Each row has a name. After each piece below comes the name of the row it's from, unless a question asks for something else. Each question is about the rows just above it. Places in a row count from 1.

nuler: [113  68 191 147  83 143]
peved: [147 122 125 152 116 100]
Firot: [115 110 146 156 112 102]
tev: [147 145 138 168 118 128]
Nifa: [126 127 118 136 122  73]
pudon: [ 89 144 166 202 121 147]
sevet: [154 108 130 130 106  84]
pegi: [ 81 147 186 178 201 157]
[116] is at row and place -> peved, 5
Row and place of [112] in the named rows: -> Firot, 5
[110] is at row and place -> Firot, 2
[202] is at row and place -> pudon, 4

tev: [141 176 153 129 132 141 143 133 114 155 142 159 144 138]
nuler: [138 105 134 142 141 134 121 122 155 117 139 115 151 138]
Nifa: [176 155 129 140 175 177 145 168  73 120 157 116 152 113]
diter: [ 89 141 140 113  86  91 120 114 149 160 104 162  97 141]
ded: [148 145  93 188 136 137 141 121 139  97 171 133 167 101]
Where in the named rows is [73]? -> Nifa, 9
Row and place of [149] in the named rows: -> diter, 9
Row and place of [136] in the named rows: -> ded, 5
Where in the named rows is [104]? -> diter, 11
Where in the named rows is [151]? -> nuler, 13
find: [ 89 141 140 113  86  91 120 114 149 160 104 162  97 141] -> diter
[162] is at row and place -> diter, 12

pegi: [202 124 139  79 120 137  92]
sis: [202 124 139  79 120 130 189]
pudon: [104  78 122 143 166 124 110]
Where in the named rows is [137]? -> pegi, 6
Where in the named rows is [78]? -> pudon, 2
Row and place of [110] in the named rows: -> pudon, 7
Where in the named rows is [104]? -> pudon, 1
Row and place of [130] in the named rows: -> sis, 6

Firot: [123  76 134 106 140  52 114]
pudon: [144 184  97 163 104 174  79]
Val: [151 129 152 123 165 111 168]
sis: [124  78 117 107 134  68 115]
ded: [151 129 169 123 154 111 168]
[154] is at row and place -> ded, 5
Where in the named rows is [79]? -> pudon, 7

Nifa: [105 112 132 146 148 133 140 147 146 112 124 137 131 134 137 121 117 127
 136 147 130 134 139 113 140 122 153 145 129 106 119 133 155 125 115 140
 168 106 143 118 138 123 106 160 127 118 126 138 121 139 148 131 155 158
 135 134 130 115 143]
diter: [104 115 140  64 104 128 156  76  99 135 124 123 142 121 127 125 133 114
 131 180 106 152 106 176 110 125 149 157 100 106 122 100  97 113 119  99
 137 111  84 119 148 137 110 147 126 140 129 116 132  95 143 124 125 142
 129  73 107 134 158]
peved: [103 124 131  75  98 128 118  61 102 122 110 120 125 121 124 136 142  86
 140 149 106 135 100 149  91 120 136 140 100 116 141  94  71 125 136 110
 123 119  84 127 123 134 121 132 108 115 103 103 137  88 125 103 105 111
 140  84  84 140 147]
find: [103 124 131  75  98 128 118  61 102 122 110 120 125 121 124 136 142  86
 140 149 106 135 100 149  91 120 136 140 100 116 141  94  71 125 136 110
 123 119  84 127 123 134 121 132 108 115 103 103 137  88 125 103 105 111
 140  84  84 140 147] -> peved
Where in the named rows is [114]? -> diter, 18
The row with [105 112 132 146 148 133 140 147 146 112 124 137 131 134 137 121 117 127
 136 147 130 134 139 113 140 122 153 145 129 106 119 133 155 125 115 140
 168 106 143 118 138 123 106 160 127 118 126 138 121 139 148 131 155 158
 135 134 130 115 143] is -> Nifa
Row and place of [145] in the named rows: -> Nifa, 28
Where in the named rows is [75]? -> peved, 4

diter: [187  73 145 151]
pudon: [154 152 134  75]
nuler: [ 98 131 108  74]
sevet: [ 95 175 145 151]
pegi: [ 70  79 107  60]
Val: [186 150 183 204]
Nifa: [176  73 112  67]
peved: [ 79  94 110  74]
[107] is at row and place -> pegi, 3
[95] is at row and place -> sevet, 1
Where in the named rows is [60]? -> pegi, 4
Where in the named rows is [150]? -> Val, 2
[70] is at row and place -> pegi, 1
Where in the named rows is [131]? -> nuler, 2
Where in the named rows is [108]? -> nuler, 3

Nifa: [183 125 122 117 169 157 170 115 146 122]
Firot: [104 146  79 100 125 142 111 127 101  89]
peved: [157 124 116  92 162 107 165  98 182  77]
ded: [104 146  79 100 125  98 111  89 121 158]
sevet: [157 124 116  92 162 107 165  98 182 127]
Where in the named rows is [170]? -> Nifa, 7
[115] is at row and place -> Nifa, 8
find: [104 146  79 100 125 142 111 127 101  89] -> Firot

sevet: [114 106 179 126 123  75 100 106 185 147 116 109 140]
diter: [ 89 107 184  85  74  92  79 126 126 183 118 189  87]
ded: [114 106 179 126 123 114 100 106 185 147 133 139 160]
[74] is at row and place -> diter, 5
[116] is at row and place -> sevet, 11

